C: [137 125 114 191 160 120  99 116 129]
B: [136  95 120 116 117 113  89 117 115]
Y: [110 139 109 111 116 137 112 145 143]
X: [104 138 107 113 115 141 111 149 149]
A: [128 132 103 124 106 116 117 131 131]
P: [ 65 187  68 118  96 151  97 192 192]
F: [ 55 197  53 119  91 155  85 204 205]
R: [ 91 158  79 126 113 145  83 169 172]
S: [120 155 111 137 114 119 129 144 142]
Z: [124 139 102 118 115 133 119 118 115]
N: [157 118 128 206 163  98 106 102 113]
J: [102 151 109 127 121 139 116 152 153]
rest: [160 120]
[ 99 116 129]
rest: [110 139 109]
[111 116 137 112 145 143]

U: [199 130 122 123 115 145 150  83 138 108]
M: [199 130 122 123 115 145 150  83 138 169]
G: [198 130 122 123 117  56  45  97 101 142]
T: [199 130 122 123 115 145 150  83 138 170]
rest: [56 45]
[ 97 101 142]
which: [198 130 122 123 117  56  45  97 101 142]
G
rest: [198 130 122 123]
[117  56  45  97 101 142]
which: [199 130 122 123 115 145 150  83 138 169]
M

L: [ 64  87 162 172 121  89 129 114 136 139 149 118 183 153 112]
H: [ 64  88 162 172 121 140  67 121 149 178 130 127  95 181 150]
E: [110 106 145  91 121 145 112 113 136 139 149 116 140  89 138]
rest: [113 136 139 149]
[116 140  89 138]
rest: [106 145]
[ 91 121 145 112 113 136 139 149 116 140  89 138]
rest: [ 89 129 114 136 139]
[149 118 183 153 112]
rest: [ 64  88 162 172]
[121 140  67 121 149 178 130 127  95 181 150]
rest: [139 149 116]
[140  89 138]

V: [147  60 197 128]
W: [147  60 198 128]
K: [128  60 196 158]
rest: [147  60 198]
[128]
rest: [ 60 196]
[158]
rest: [128  60 196]
[158]
which: [147  60 198 128]
W
which: [147  60 197 128]
V

bafi: [107 110 158  98  97 176 112 153 118  97 139 110 100 105 147  98 168 151
 146 104  95 124]
deso: [143 128 140  98 104 144 138 107 134  80 146 103 145 125 168 158 151  79
 183 122 100 100]
tubul: [152 129 126 158 102 149 134 125 159 124 165 137 168 147 178  99 126 137
  99 163  86  79]
nov: [107 110 158  98  97 176 112 153 118  97 139 110 100 167 107 177 145 147
 118 174  93  91]
zub: [140 121 148 114 157 148 105 204 103  86 168 110 168 134  90 147 116  78
 193 124  83 115]
Pok: [119 156 117 124 139 159 174 129 154 161 149 106 146 114 138 101 106  87
 142 118 111 136]
Zeduk: [107 137 124  58 151 134 119 133 101  87 136 149 157 124 136 162 137 155
 129 108  94  94]
Labus: [131 158 126 136 183 133 131 161 134  80 145  85 168 135  89 159 105  65
 171 119  94 136]
gidur: [ 88 169  94  94 133 179 125 157 129 156 162 125 153 125 132 135 133  81
 186  96  97 124]
zasa: [121 156 118 124 151 166 131 161 109 136 187  89 161 159  92 158 151  78
 183 144 115 135]
rest: [131 161 134]
[ 80 145  85 168 135  89 159 105  65 171 119  94 136]
rest: [126 137  99]
[163  86  79]
rest: [118 124]
[151 166 131 161 109 136 187  89 161 159  92 158 151  78 183 144 115 135]
rest: [134  80 146]
[103 145 125 168 158 151  79 183 122 100 100]
rest: [168 135  89 159]
[105  65 171 119  94 136]
rest: [158 151  78 183]
[144 115 135]

Zekof: [123  78 160 144 136 136 127 136 145 130 114 115 106 130 128 100 110 136
 153 146 119  82 123]
Reta: [140  84  89 120 141 121  64 166 122 187 152  58 118 125 113 183 148 123
  98 163 133 146 109]
por: [110 122 126 140 139 157 101 152 148 129 126 153 147  94 130 114  99 126
 133 123 116 132 148]
Fiki: [124 129 122 135 164 156 175 119 123 181 121  85 143 153  98 135 136 150
 119 133 140 156 158]
Bar: [131 100  97 126 147 131  79 154 126 171 144  89 129 119 117 165 129 125
 110 152 127 145 126]
betuz: [123 127 132 139 164 157 182 114 126 173 116  93 139 154 101 124 131 152
 129 132 138 146 160]
gubut: [117 114 145 144 123 170 133 169 153 142 116 122 141 110 119 102 129 132
 124 118 130 134 142]
Ros: [112  75 132 118 150 118 133 128 146 120 132 116 143 106 117 130 119 106
  94 105 106 109  95]
refe: [130  79 108 120 140 157 100 157 133 162 144  77 126 118 115 160 140 116
  96 141 125 133 103]
rest: [139 154]
[101 124 131 152 129 132 138 146 160]
rest: [157 101]
[152 148 129 126 153 147  94 130 114  99 126 133 123 116 132 148]

neriz: [121 125 142 132]
sefa: [152 185  83  89]
toruf: [166 186  83 179]
Zel: [121 126 142 158]
Lonu: [166 186  83 112]
Dutu: [122 171 105 140]
ren: [121 124 101  76]
Mula: [ 94 194  77 177]
vobu: [ 93 185  84 148]
Fufad: [204 125 101  76]
Gona: [123 171 105 140]
rest: [121 125]
[142 132]
which: [ 94 194  77 177]
Mula
rest: [121 125 142]
[132]
rest: [185  83]
[89]
rest: [124 101]
[76]
rest: [152 185  83]
[89]

pumo: [108 167 105 143 126 115  92 101 171  99 131 123 162  90 128 115 157 137
 147 112 151 181 164]
Kodi: [119  94 150 162 132 108  92  85 107 143 130 145 125 112 167  99 136 154
  65 140  87  97  71]
kodo: [108 117 152 116 123 157 167 108 118  95 113 139 123  90 164 160 103 105
  62 157  87  97 101]
gaved: [126 160 105 105 134  66 135 133 171 155 149 111 162 121  90 145 143 136
 146  97 156 181 164]
tavaz: [118 101 152 145 124 182 108 134  86  96 113 146 122 125 167 112 118 105
  62 157  87  96  71]
sofam: [127  53 127 125 120 105  95 101  92 190 157 146 156 129  84 129 155 154
 106 110 133 125 128]
livas: [124 167 116 162 114 149  91 118 170 166 157 138 141 129 123  99 157 151
 126 126 156 158 137]
rofe: [110  83 120 105 122  65 167 135  86 190 124 112 162 121  91 145 103 134
 119  97 104 114 110]
Luma: [127  53 132 112 119 182 132 134  86 190 127 143 125 129  83 150 128 129
  97 135 131 101 124]
rest: [162 121  90 145]
[143 136 146  97 156 181 164]
rest: [134  86 190]
[127 143 125 129  83 150 128 129  97 135 131 101 124]

sobak: [116 136 122 102 127 137 144 117 102]
Gipot: [ 95 164  46 135 127 136 144 131 180]
diled: [142  94 148 130 149 145 102 160  76]
Gori: [116 136 122 102 159 169 102 161 135]
rest: [127 137 144]
[117 102]
rest: [102 161]
[135]

